Each row is followed by its class number.
[-149 -106  -66 -111  -93 -233  -50  155   37 -244  -20  -52   65   30
   88   75   15   72   26 -270  -31  -97 -185 -262 -152    5   83 -146
  -84  -74  170  -62  -74 -314 -252   19  -17  -56 -129  144 -268  331]
5
[ 306  -48 -175  -42 -161 -155   17  274   33   32 -195  -41  -45  107
 -128 -273   27  360  -96  106   17    1 -101  -16   -8   31  -29   90
   -5 -167  161   30 -109 -259  202   49    1  -77  162  204 -139 -146]
7
[ -10 -195 -144  -25 -217  -77   54  355  -23 -137   16  113 -135   58
  102 -178   31   87  -86 -407  179 -125 -643 -149   79  508  -24  -93
   36 -156   11   64 -285  106  -33  -85 -121  -65  197  110 -265  207]
3
[ 144  -80  360   19 -206  158   33  248   91 -215 -245 -143 -407 -364
  268 -403 -194  425  -33 -380  -21 -168 -536 -485   84  481  -66  -43
    3 -179   81  137 -424 -195  -85 -198  -18 -116  298  115   -1 -159]
6
[ -75 -269  139   17  416 -278  -27 -899  -96  134 -137 -329    9    6
   57   11  240 -143 -131  177 -175  197  335  392 -347   34  115 -177
  -17 -172 -134  -91 -152   14 -437   67   71  109 -103  117 -384   62]
2
[-127  107   10 -220  314   47  183  486 -241 -214  -13   77  174  162
 -406   92 -355 -204   72  -42  118 -195  -93  -15   78 -213  -32  201
 -375 -116  482  -67 -271 -476   84  138    3  -67 -178   28  -68  237]
7
[  70  230   -3   74  -91  559 -275 -778  -96   15  170   65 -177  -12
 -182  243  -17 -205  -41  110 -148   90 -499  -71  139  -74  -69  -26
  357  287 -288  -86  102  581  216  251   76 -135 -367 -277  294  158]
2
[  48 -222 -335 -133   62  152  -34 -623  -85 -119    7 -230 -161   38
  -22  -50  185  -99 -241  141 -112  129 -221 -162 -205  -82   51  -79
  -10 -115  -43 -192   81 -231 -241  207  142  220 -242   71 -156 -339]
3
[-243   29 -579 -204 -268 -477  204  786  -56 -139   17  214 -299  117
  177 -314  154   -3 -148 -282  -21 -129 -430 -104  281 -208  153 -210
 -214 -177  -98   41 -139 -404  143   29  -64  192   18  248 -431  139]
2
[  28   88 -414  -69  -20   93 -191 -681 -107  135   86 -188  329   32
 -323 -207  139  149  144 -132 -312  371 -158    5 -212 -159  -62   72
  -27  -88   30   83  143  212 -242  133  269 -130    5 -361 -110    6]
6
[ 227  159  171  186  407 -124  120  -35  -59   29  -23  -18   15  -35
  162  -42 -290  209  116   71  -39  159  372  459 -113  133  -38  111
  150  135 -243  225   60  600  208   52   87   76  300  -83  521   32]
6
[ 173  274  -95  112  218 -337 -109  501  160 -140  -42  -30  275 -123
  335   89 -266 -135  168 -198 -145   68  498   80 -126 -246  155    8
  -61  138 -275   65  419  103  257  243   53  188  -23  603   91   69]
0
[ -58  -42 -305 -102   -1  -66 -145 -385 -188  474 -118 -150  -38   71
 -374  107   97  302 -263  379   65   68 -267  166  176  -63   24  157
   38   87  -12   26   92   77  120  124  -24   17  217 -133 -105  241]
6
[  53   43   93   -4  -94  -46  102  275  -93 -142 -155  122    6  -34
  199  -53  108 -139  102 -309  -52 -246  -84  -26 -108  219  -50  -40
  210  -26 -220 -118   14  453  -59 -173 -100 -103 -121  -92   95  109]
3
[ 102  217  102  129  183  142  -28   63 -223  -17  277  -33   56   45
  -25  286   25  112  187   39  -32  337  387  347 -128 -546  -70  106
  243  264 -121  -57   72  208  136  161  135 -269  244  211  330  204]
6
[-554  -85  496  170   96 -374   75 -206  -92 -315 -220  149  136  -31
 -179   97    4  -50 -106 -157  230 -348  485  233  -57 -432  124   37
   81  -76  362  167 -262   74  175 -101   43 -382 -240  -23  286  367]
3
[ 456   25 -193   56 -142  196 -187  199  118 -256 -130  -63  188   28
  125   23 -118 -325  109 -121  -93 -149 -150 -391 -299  410  -89   65
   66  -55 -116 -195  -53  260  -95  115   -8   19 -226  339  -59  -47]
3
[  16 -129 -285 -191 -568  115 -227 -356   48 -273 -276 -159  148  -55
  -71 -163  227  206   -4   54  -93   36 -376 -399   -6  269   79  -34
   23 -206   68  -19  238  158 -189 -149  129  -61  -32 -387   23  123]
5
[-221  -72 -393 -119 -119  443 -214 -791 -136 -126  167  -27  187  217
 -242 -119  143 -172 -261  217  108  167 -152 -186  -15   98  -61  140
 -102  108   25   48  329   85 -347   88   16  -10   26 -581   59 -218]
7
[ -11   51   55 -108 -110  -43  117   29 -126  -84 -275  -65  -80   76
  208  341   18  248  127 -151  -44  -49   73  213   47   28   74 -116
    8   81 -168   38  238  184  -58  109   29   14  198  -19  203  350]
2
[-374 -229  546  -57  346 -235  -23 -572  -70    1 -221 -266    5   31
 -269  253   51  -24 -152  230  130  -19  353   43   43 -402  213   70
 -145 -126  288  -97 -267 -286   -6 -191   31 -138  -70  127   77  144]
6
[ -53   70  255   85  236    1  249  250  -89  -78  -42  197  105  -47
  196  332 -102 -145   96  -72  100  -64  246  199   89   -7   68   63
   66   84  -93   40  156   68  163   35  -63   95   -7  264  165   47]
2
[ -81 -247 -236   80  106   48   18 -765 -214  215 -213  -14  392   86
 -458  -51  334  112 -140  -26  -71  -77   49  173 -199  -48  -11  239
   69  -68  232 -102  161  -88 -122  -49  -36 -274 -130 -170 -235  -87]
1
[ -60  210 -122   66 -126   54   71  195  -14 -428  322  223  -49  112
   -4    2 -140   28  -61  -10  -61  273 -449 -115  312 -108  111  -97
   71   73 -172  178  114  354  -86  108  118   33  -20  -82  -66  294]
6
[ 213    3 -182  -14 -165 -188   60  651  281   -8 -212   34  136  -99
  222 -491  -90   48  152  -48  -37 -232  120 -288 -277  623  -82   -4
  -70 -124   24   72  123   15  -65 -339  -81   42  148 -162  -58 -179]
5
[-257  313   85  205  -80 -107    5  -13  157  298  295  219   21 -143
  105   10  -52  231  142  204 -178  297   -9  185  358  111  105  -97
  204   93 -375  248  356  631  138 -194  -35  319  148 -179   41   82]
6
[ -72  -21  330   63  -81   92   66 -162   60  -71 -160  -52  -43 -275
   21   64  -20  213  162  157   33  -47   71  -95  176  241   25   19
  116  -22   64  138  117   26  -21 -266   20   12  204 -198  137  106]
2
[ 172 -170  116 -109  491 -281   95 -161 -175  343 -259 -478 -388   16
  -34   40  -19  385  -84   21 -113 -108  292  402 -287 -169  -25 -102
   52  -56  -11 -179 -125 -387  231  221   59   26  135  575  -21 -118]
5
[ 270 -263  102  -40  244 -118   78  212  -47  228  -21 -254 -133   68
   65  300  -36   26  277 -174   49  -77  437  321 -269 -308    6   12
  -24 -180  108 -156 -481 -269  119    4  -47   18   -1  597  -73  -53]
3
[ 177 -141  164  -29  -27  127  250  268 -150   30  -29   94  -50   77
   -1  128   30  -70  203 -211    1 -137  -76  160   16   -2 -135   82
   19  -94   29  -67 -482  195  -39 -203  -56  -98   20  -42   78   50]
5
[-571  -81    7  -38  300 -480  -42 -117 -167  227 -185   23  129   56
  -25  -78  275   -9 -456  129   83  -50  377  213  108 -373  202   55
 -109  -36  -95   98   92  -38  -19  -15  -53  -27    2   76  -50  112]
7
[ 111  159 -279 -116 -109 -263   61  143 -118  -33 -180  -34    7 -183
  149  145 -186  138  121 -266 -201  204 -180  183  234 -186  332  108
  -57  -53 -288   58  293   85  352  297   66  454   55  360  -79  212]
1
[ 302  103 -691  -72 -287  244 -104  778   30   98  426  123   90  361
  211  424    1 -345   88 -174   16  231   23  -65  124 -485   95  145
 -143  180 -196 -123  298  -23  152  617  -32  398 -157  572 -259  -37]
2
[-427 -209 -304  -41  228 -375 -261 -837 -204  480   95   31 -136  289
 -121 -324  439  -24 -549   99  -92  245 -211  345  166 -362  218 -165
 -146 -126   24 -110 -214 -345  142  149 -113   -8 -255  230 -519 -103]
4
[  38   85  310  123 -122  447 -104 -470  165   85   -6  -63  -69 -228
 -307 -118  -42   20 -180  469    8   70 -598 -412  212  364 -148   13
  143   59  -47  -43   44  439  -32 -105   35   25 -129 -307  155 -233]
7
[  64 -274  268 -103  -70 -218  208    7  -49  541 -335 -181 -270 -171
  133  241  185  631   56  125   69  -56   11  274    7   30  -54   81
    2  -82   -7    8 -385 -154 -120  -80 -200  -44  634 -190 -102  179]
2
[ 430  -16  -25 -152 -117 -133  142  487  119  108 -179 -169 -140 -147
  101 -293 -101  609    1   46 -118  -69 -112    9   40    1  -44  -34
  -39  -23  -52  150   67  -73  118  -40   64  -38  399  -20   37   65]
1
[  23  164  280   30  -36  221  123    3  -10  108   53 -119 -209  -80
  -54   36  -80  359  149  -36 -106  129 -142  -61  195 -111  -79   -3
   22   10   41   49  -98  -45    1 -142   -4  -63  179  -59   85 -157]
3
[-374 -197  -80   79  -53 -504  194  298  142 -261  -67  147 -214  -97
  523  189  -26   65 -145 -168  210  -46 -189   26   95  280  314 -337
  -75 -192 -212  107   17 -151  -82  151 -213  466   -3  597 -402   83]
3
[-145 -182   79 -128 -186 -250  100  355  -70 -152  -94  -73 -259  -41
  254  115  171   89  146 -436   91 -197  161  -50   -9 -244   85  -47
  -23 -282   26 -115 -405 -419  -54  -93 -112   73   13  291  -90  -76]
3
[  52   41 -241   26 -173  -76  -57  135   21  193   92   61   71   99
 -339 -278   92  327 -150   -6   30   78 -268    8  131 -229  -67   32
   94  -37   15  214  -66  205  204   12   81 -169    0   58   -5  -46]
3
[ -92   45 -135  132  180  263 -264 -465  -68  144  189  -11  119  142
 -286  244 -187 -423   84  122  144  182   75   36  -36  -17   86  204
  -19   80  -70 -102  -20  289  168  178   -7  250 -334  215  160  -45]
5
[ 173  -81 -512  -35 -143  229 -190 -267  -18  -90  342  -95  327  164
    7   28  276 -492  190  -87 -190  221  502    6 -309 -311    5  107
   14  -38 -100 -233  230  -46 -233  115  108   69 -244  -42 -181 -350]
3
[-306  164 -468   93 -289  -11   -2  384  228 -107  381  299   35  129
  449  114  -18 -227  134 -215   70   97  150   28   74  141  182 -189
    0  257 -295  185  652  283  176  -11 -150  364  -56  -64   64   53]
0
[-228  -23  137    2   15 -320  174  448  -69  -94 -117   13   25 -112
   36   70  -69  252  131  -87  147  -36  325  219   37 -222  129   26
  -22 -139  154  157  -73  -25  133 -138   54 -108  252   36  162  294]
0
[ -39    5 -287 -163 -221  120 -222  265  -36 -132  -55  -29  -66  158
    7 -115   13 -157 -100  -59  186  -90 -181 -314  166   80   19    7
 -176   41  187  -74   76 -247  181  102  -29 -132   -6    4   61   10]
7
[ 274 -269   36  -20   19  523   76  -26 -400  -73  -12  -78  -66   23
 -166   70  248 -457  -89  -63  -21 -156 -368 -171 -100 -263 -115  222
  114 -162  112 -423 -565  122 -230 -148   -1  -89 -430  391 -180  -21]
4
[ 238 -149 -401 -278 -438  131    3  334  -36 -203 -134  -60  -99  134
 -105 -259   22  243  -66 -111  -57   11 -772 -407   55  151   49   24
 -232 -227  174  -71 -226 -146 -305 -218   50   46   22 -232 -197  245]
0
[ 312 -114    1  -15 -237  257   42    9  250 -160  -45 -147 -195 -160
   -9 -578 -136  127   30  -46 -108  -16 -554 -664   32  494  -72   20
  -72 -193  106   35 -232  -90 -115 -396   27   65  -12 -202  -46 -454]
5
[ -16  206 -388  -48  -21 -354  167  637   36    2    5   42 -286   31
  370 -101    2   40  203   -1  -54   67  259  229 -171    2   96 -281
  -33  -97 -266  -70  184 -187  211  180  -32  312    3  342  -89 -105]
0
[-428  160  221  114  500 -574  214 -148 -364  101 -300   91   31  -85
 -349  -72  -64  195  -13   33    1   80  236  643   97 -405  146   91
   -3 -211  167  128 -228   47  339  106   85 -143   58  138   -3  311]
4
[-216   42   67  118  280 -134  -13 -162  -25  286  -40  160  285   88
 -164  -79  -54  -14  -71  204  201   49  363  207   -4  198  -23  181
  -83    2   87  125   59  114 -111  -65  -85  -94  137 -432  118 -136]
7
[ -34  -39 -180  -62 -387   28 -138  188  310 -197  223  102   28   67
  108    2   99   27  -49   87  145    3 -110 -216 -181  130  -63 -139
  103   25 -120   98   34  217 -127 -120  -84  -16   90 -261   48   67]
1
[ -79  108   68   80  218 -370  178  435 -142   55  -85  155   55  -94
  163   39   77   99  110  -89  -27    3  276  271  -36 -132   26   31
  115  -41 -102    8 -114  -58   31 -111 -109 -107  129  135  -55  129]
7
[  83 -121  375   41  183 -102  127  161  114 -315 -252  -85   95  -89
    4  320 -165 -174  -74   44  123 -236  306  -31  -83   40   86   93
  -63 -115  274 -185  -35 -489  215  170   -4  136 -207  480   15 -168]
2
[ -28 -204  214   -3 -165  298  -16 -658  106   39  129 -155 -165 -105
 -151 -219   92  207  -16  359  -37  193 -339 -201   75  301 -131   -9
   19 -130  106   -2 -228  120 -331 -352  -32  101  173 -546  -31 -313]
5
[ 337 -178  -34   40  240  303   11 -386  -47  292  -75 -255  -76  -82
 -230  -43 -109  328   84   45   -3  251 -288   49 -112  110 -139  192
  -89 -118  198   -9 -334 -196   13   41   10   21  221  105   -9 -370]
7
[-359 -264   40  -27  322 -410  157 -364   21  294 -107   42   25  163
   40  200   63   62 -311  230  301  -69  370  404  -67    4  122   23
 -189  -67  147   63   67 -367   86  161 -127  189  224  -13  -88 -121]
3
[  43  -88 -443 -239  301 -168  270   63 -121  156  166  105   28  501
  190   14  237 -507   21 -203 -122  -53  288  462 -494  152  -89 -228
  -33  -57 -267 -187   20   64  -91   58 -102  204 -339   -3 -161 -357]
6
[ 132   50  343   19   19  466  -14 -306  165   11   33  -71   81 -163
 -203  111 -368   28  242  176   90  -47   77  -18    9  373 -159  141
  -56  138  124  133   83  191  -72 -130  -11   45  149 -628  357  -91]
4
[  85   19  108   20   13  191   88  354  -43 -223  142  -87 -158 -102
   66  119 -124 -102  120  137  -36  141  127 -132  -63 -147   26   30
    4  -94   93 -182 -172 -284  -48   84   95  152  -82  381  -50 -159]
5
[-178  -47  235  -42 -122    7   51 -171  165  -43  -76  -91   -9 -125
  -90  -18 -113  195   64   21   61  -33  -16 -101   29   99    9   15
  -76  -37  154  140   14   17    6 -200   -5   27  126 -367  172  -40]
5
[ -29 -317  -31 -219 -232   33 -106 -110 -123 -135 -429 -138  311   53
 -268   95   68 -124 -307 -150  200 -445   47  -76 -168   19   72  182
  -33  -68  147  -28   31  101 -112  -31   34 -358 -146 -197   71  284]
5
[-293  -28 -404 -223 -286 -675 -141  677 -179 -624 -174  196 -119   68
  545 -276  409  -16 -143 -320  -36  -51 -246 -144   93  -37  250 -401
   37 -203 -228 -170  125  -99  -56  119  -65 -114  -26  349 -291  457]
3
[  73 -107 -306 -130  -72  -40 -125 -146  -45  -17  -40  -90  114  134
  -32  133  140  -59  -91  188   67  -14   65  114 -272   65  -95  -16
  -22   50  -21 -118   74  -26 -258  214  -10  -38   63 -245  -98  145]
5
[ -59  101  -87   24 -175  -44 -163 -239   50 -308  -36    8  179   60
 -139   82  -18   76   68   22  -63   66  -62 -256  104   16   66   17
   37  -20   17   85  163   81 -134  120   90  -84  -53 -115  -35  174]
6
[ 155  103 -214   -1   80  255   20   92  -57  182  345  103   11  258
   65  250   81 -106  170  131   -6  225  -96   48   93   16  -60  -29
   76  132 -228 -140  176  174    1  128 -123  138  -90   81  -43  -73]
7
[ 235 -176  -23 -320 -167  -79 -178   73   55 -462 -356 -203   19   65
  106  159  180  117  -67 -270    8 -189 -145 -450 -413  -46  -36  -76
   16  -11   -8 -211  -72 -356 -301  169   75 -478   47 -118  119  283]
7
[ 168  -14  -59 -155  164  116   66  157 -214 -192  -53 -140   28   75
    5  150 -117 -100  122   -9 -117   -4  231  151  -33    2  -10   70
  -64  -33   17  -95   91 -142   69  293   85  188   16  371    3  -33]
2
[-146 -209   58   98 -131   33 -390 -414  -27 -147 -101  -53  188   11
   10  -89  192 -304 -284  -57  128 -202  431  -78 -253  -76   66  152
   98   84  133 -125  -48  138 -206  -98    8 -368 -179 -378  201  142]
4
[ -35 -188  -22 -164   34 -468  219  432   41 -130 -217  -32   65   47
  162  -54    6 -100 -261   64    7 -113   86  135 -141  186  102  -51
 -223 -148   66  -83 -113 -238 -311 -126 -131  229    6  -68 -361    7]
5
[ -11   16  398  139   73  175  107  -55  -80  -25  -58  124  -37 -260
   89  100 -150  -45  -42   77  162 -131   65  109  114  176  -16  204
  175   -5   34   14 -142  147  147 -106  -66  -45  103 -244  278  -26]
2
[ 224  302  531  205   -8  425  132  272  -30  -66   10   54 -445 -255
  -62   71 -294  571  266    3    6  108 -357 -159  369  301 -218  -35
  318  195  -52  202 -146  180  120   19  121 -332  378 -159  432   38]
6
[  42   -6 -235 -131 -168 -164   59  -77   14 -150 -101  -65 -119   45
  109  -60  -43  271 -142 -218 -182   62 -388  -72 -133   63   75 -177
  -27  -55 -185   77   85   -4 -273  269   43   98   34   44 -287   57]
3
[ 181    1  278  118 -303  189   28 -224  123  143   63  -49 -340 -319
  101 -211  125  657   33  210   -9  118 -312   -4  116  205 -231  -64
  342   32 -147  233 -300  377 -105 -359   -5 -159  440 -660  347  -40]
4
[  59 -292 -272 -179   14 -118  -96 -170  125   92 -237 -203  165  181
   43  -38  158 -339 -240  149  161 -316  471   68 -425  281   21 -133
 -131   47   35 -182  358 -226  -87  105  -20  -67 -142 -100  -52 -177]
2
[-137 -189   13   13  -70 -129   96 -179  201 -184   -6   17  -66  -41
  -48 -301   22   49  -92  -26   17   35 -331 -288   -1  195   42  -86
 -166 -254  166   90 -314 -225 -240 -273    3   65    5 -197 -216 -166]
7
